Below is a small trained network, with its code and all its weights. Each question gives an input and a class and asks what happens when units are switched off, that is, made to give their printed mean instead of their output.

import numpy as np


def w(rows, s, z=0):
    codes = np.array(rows[::2]) - 128.0
    scale = np.full(codes.shape[1], s)
    scale[-1] = z or s
    return codes * scale


def norm(h):
    return h / np.sqrt((h * h).mean(-1, keepdims=True) + 1e-5)


def f(y):
    return y / 2 * (1 + np.tanh(0.7978845608 * (y + 0.044715 * y**3)))


def log_softmax(a):
    a = a - a.max(-1, keepdims=True)
    return a - np.log(np.exp(a).sum(-1, keepdims=True))


def net(x, mask):
    res = np.array(x, float).reshape(1, 4) / 4 @ E
    u = 0
    for l in range(3):
        y = f(norm(res) @ A[l][:, :-1].T + A[l][:, -1])
        res = res + np.where(mask[u : u + 12], y, B[l][:, -1]) @ B[l][:, :-1]
        u += 12
    return log_softmax(norm(res)[-1] @ U[:, :-1].T + U[:, -1])


A, B = {}, {}
E = w([
[145,116,135,198,121,187,148],'x0',
[140,133,10,188,253,86,68],'x1',
[156,57,91,88,118,183,92],'x2',
[254,128,117,184,43,50,68],'x3',
],0.011)
A[0] = w([
[122,120,158,117,96,137,143,44],'0.n1',
[135,136,169,96,83,131,122,51],'0.n2',
[132,127,91,151,167,94,84,95],'0.n3',
[153,59,81,56,93,164,86,52],'0.n4',
[129,141,116,3,127,24,103,20],'0.n5',
[146,117,112,135,74,81,112,56],'0.n6',
[86,195,161,164,109,57,153,47],'0.n7',
[125,137,160,112,57,136,120,75],'0.n8',
[142,126,138,243,105,213,136,1],'0.n9',
[92,150,126,85,140,159,155,110],'0.n10',
[103,150,161,159,135,72,146,48],'0.n11',
[172,135,125,131,80,95,119,55],'0.n12',
],0.017,0.0064)
B[0] = w([
[135,127,91,109,115,126,156,172],'0.n1',
[125,120,97,107,119,97,180,207],'0.n2',
[143,120,105,86,125,80,201,255],'0.n3',
[191,176,163,144,179,189,153,241],'0.n4',
[70,85,119,254,88,188,153,230],'0.n5',
[123,118,167,111,141,89,75,197],'0.n6',
[189,147,155,136,170,184,148,203],'0.n7',
[131,124,89,99,120,92,177,234],'0.n8',
[77,91,139,235,111,166,149,192],'0.n9',
[119,108,173,122,144,70,86,245],'0.n10',
[157,153,138,137,155,166,135,158],'0.n11',
[117,119,167,106,143,86,69,205],'0.n12',
],0.036,0.0063)
A[1] = w([
[127,140,119,90,107,119,113,62],'1.n1',
[81,133,121,88,163,161,117,148],'1.n2',
[135,158,7,138,153,115,100,54],'1.n3',
[103,126,115,124,122,167,110,93],'1.n4',
[141,130,76,133,149,144,99,79],'1.n5',
[126,143,149,148,131,138,58,180],'1.n6',
[131,105,81,171,101,160,96,36],'1.n7',
[203,127,94,156,82,110,60,83],'1.n8',
[180,205,142,135,158,183,123,4],'1.n9',
[122,108,91,155,122,151,92,60],'1.n10',
[49,144,126,75,168,174,84,72],'1.n11',
[203,114,95,110,134,217,84,15],'1.n12',
],0.021,0.0042)
B[1] = w([
[159,116,172,207,118,165,160,128],'1.n1',
[108,157,209,216,135,35,191,161],'1.n2',
[141,110,83,175,142,10,212,172],'1.n3',
[85,117,169,184,120,71,195,119],'1.n4',
[101,165,127,181,146,89,197,116],'1.n5',
[121,83,48,30,72,33,226,202],'1.n6',
[105,173,94,207,90,140,101,156],'1.n7',
[95,205,238,236,136,33,177,157],'1.n8',
[226,206,155,107,190,254,86,254],'1.n9',
[60,238,120,170,100,125,149,134],'1.n10',
[100,118,246,183,178,53,147,165],'1.n11',
[192,247,205,129,210,136,161,177],'1.n12',
],0.017,0.0054)
A[2] = w([
[118,111,154,131,132,76,40,133],'2.n1',
[116,117,66,68,106,87,210,47],'2.n2',
[96,93,121,184,103,163,112,52],'2.n3',
[150,132,148,107,108,160,109,135],'2.n4',
[147,103,3,163,212,113,71,101],'2.n5',
[125,111,192,60,28,177,158,49],'2.n6',
[184,20,112,99,169,146,117,253],'2.n7',
[245,130,112,166,25,100,79,148],'2.n8',
[120,133,157,64,27,184,149,106],'2.n9',
[112,109,105,78,128,119,84,78],'2.n10',
[91,120,106,109,152,161,121,105],'2.n11',
[77,108,126,202,101,174,113,21],'2.n12',
],0.023,0.0039)
B[2] = w([
[149,135,176,86,65,121,7,169],'2.n1',
[178,208,97,58,4,104,129,254],'2.n2',
[87,205,121,225,55,121,133,171],'2.n3',
[137,142,110,134,137,155,129,140],'2.n4',
[114,1,115,120,191,115,204,163],'2.n5',
[161,64,72,205,221,60,154,164],'2.n6',
[147,181,121,115,57,156,90,178],'2.n7',
[24,36,139,137,249,147,179,163],'2.n8',
[102,55,84,111,219,70,186,150],'2.n9',
[118,190,140,164,148,172,189,127],'2.n10',
[121,209,183,180,167,42,196,122],'2.n11',
[38,74,58,160,60,204,75,184],'2.n12',
],0.024,0.014)
U = w([
[180,99,24,78,92,40,238,176],'0',
[48,85,86,244,89,181,144,177],'1',
[217,149,159,136,245,221,167,161],'2',
[107,67,214,99,144,35,53,135],'3',
[151,218,92,91,25,198,65,206],'4',
[121,134,8,79,178,140,58,6],'5',
[66,151,15,47,179,158,76,1],'6',
],0.014,0.0069)

Each question gives the input, the list of numbers given to net, and the class t.
The units are the neurons (one row each of A and B). Each row of codes is followed by its name. A weight is (code - 128) times the scale printed after its matrix; where a second scale follows, it is the last column's (A, B and U).
mask holds one flag per neuron, layer by layer. A switched-off neuron (its flag False) gives its mean, the last column of its row in B, instead of its output. The means were averaged over made-up inputs and are rounded, as every weight is.
A unit's drop is (log p(t) with every unit on - log p(t) with that unit switched off) / (log p(t) with every unit on - log p(t) with every unit switched off).
The circuit of an input: a set's keep is (log p(t) with only the set's units on - log p(t) with every unit switched off) / (log p(t) with every unit on - log p(t) with every unit switched off). Starting from the 12 units with the biggest drops (on a tie, the unit counted first), units are removed one at a time, each time the one whose removal leaves the highest keep (on an exact tie, the one counted first), for as long as the keep stays at least 0.8.
units of the circuit, in order: the units of the circuit, biggest drop first
top k neurons: the k neurons with the biggest drops, biggest first
k most important neurons of layer l: the k neurons of layer l with the biggest drops, biggest first
drop of u: that unit's drop, to one decimal
input [-8,-2,-6,-4], class 1: units of the circuit, in order => [0.n5]
input [4,-7,2,8], class 3: units of the circuit, in order => [0.n12 0.n6]
input [1,-5,-4,7], class 3: 3 most important neurons of layer 0 => [0.n12 0.n6 0.n3]
input [-7,-6,-1,-3], class 1: top 2 neurons => [0.n5 0.n3]
input [5,0,-6,-6], class 2: top 2 neurons => [0.n5 0.n7]
input [-2,0,-8,7], class 2: 2 most important neurons of layer 0 => [0.n7 0.n11]
input [2,-3,8,-8], class 2: 2 most important neurons of layer 0 => [0.n4 0.n12]
input [-2,-2,-2,2], class 4: top 3 neurons => [2.n7 0.n9 0.n8]
input [0,3,-2,-2], class 4: top 2 neurons => [0.n3 2.n2]
input [-5,-1,-3,-5], class 1: 2 most important neurons of layer 0 => [0.n5 0.n12]
input [-5,2,5,-3], class 1: top 2 neurons => [0.n5 0.n7]
input [8,2,-7,-1], class 1: 2 most important neurons of layer 0 => [0.n9 0.n4]
input [-3,0,2,-4], class 3: top 2 neurons => [0.n10 1.n11]
input [-3,2,-7,-5], class 2: units of the circuit, in order => [0.n7]
input [-6,3,7,2], class 2: 2 most important neurons of layer 0 => [0.n4 0.n9]
input [-6,-1,-3,6], class 1: drop of 0.n5 => 1.6
input [1,-2,1,4], class 3: drop of 0.n3 => 0.1
input [4,5,-7,5], class 2: drop of 0.n7 => 0.6
input [-4,0,-1,6], class 3: 2 most important neurons of layer 0 => [0.n12 0.n6]
input [-2,0,5,-5], class 2: most important neuron of layer 0 => [0.n4]
input [0,-3,4,-1], class 2: 2 most important neurons of layer 0 => [0.n4 0.n3]
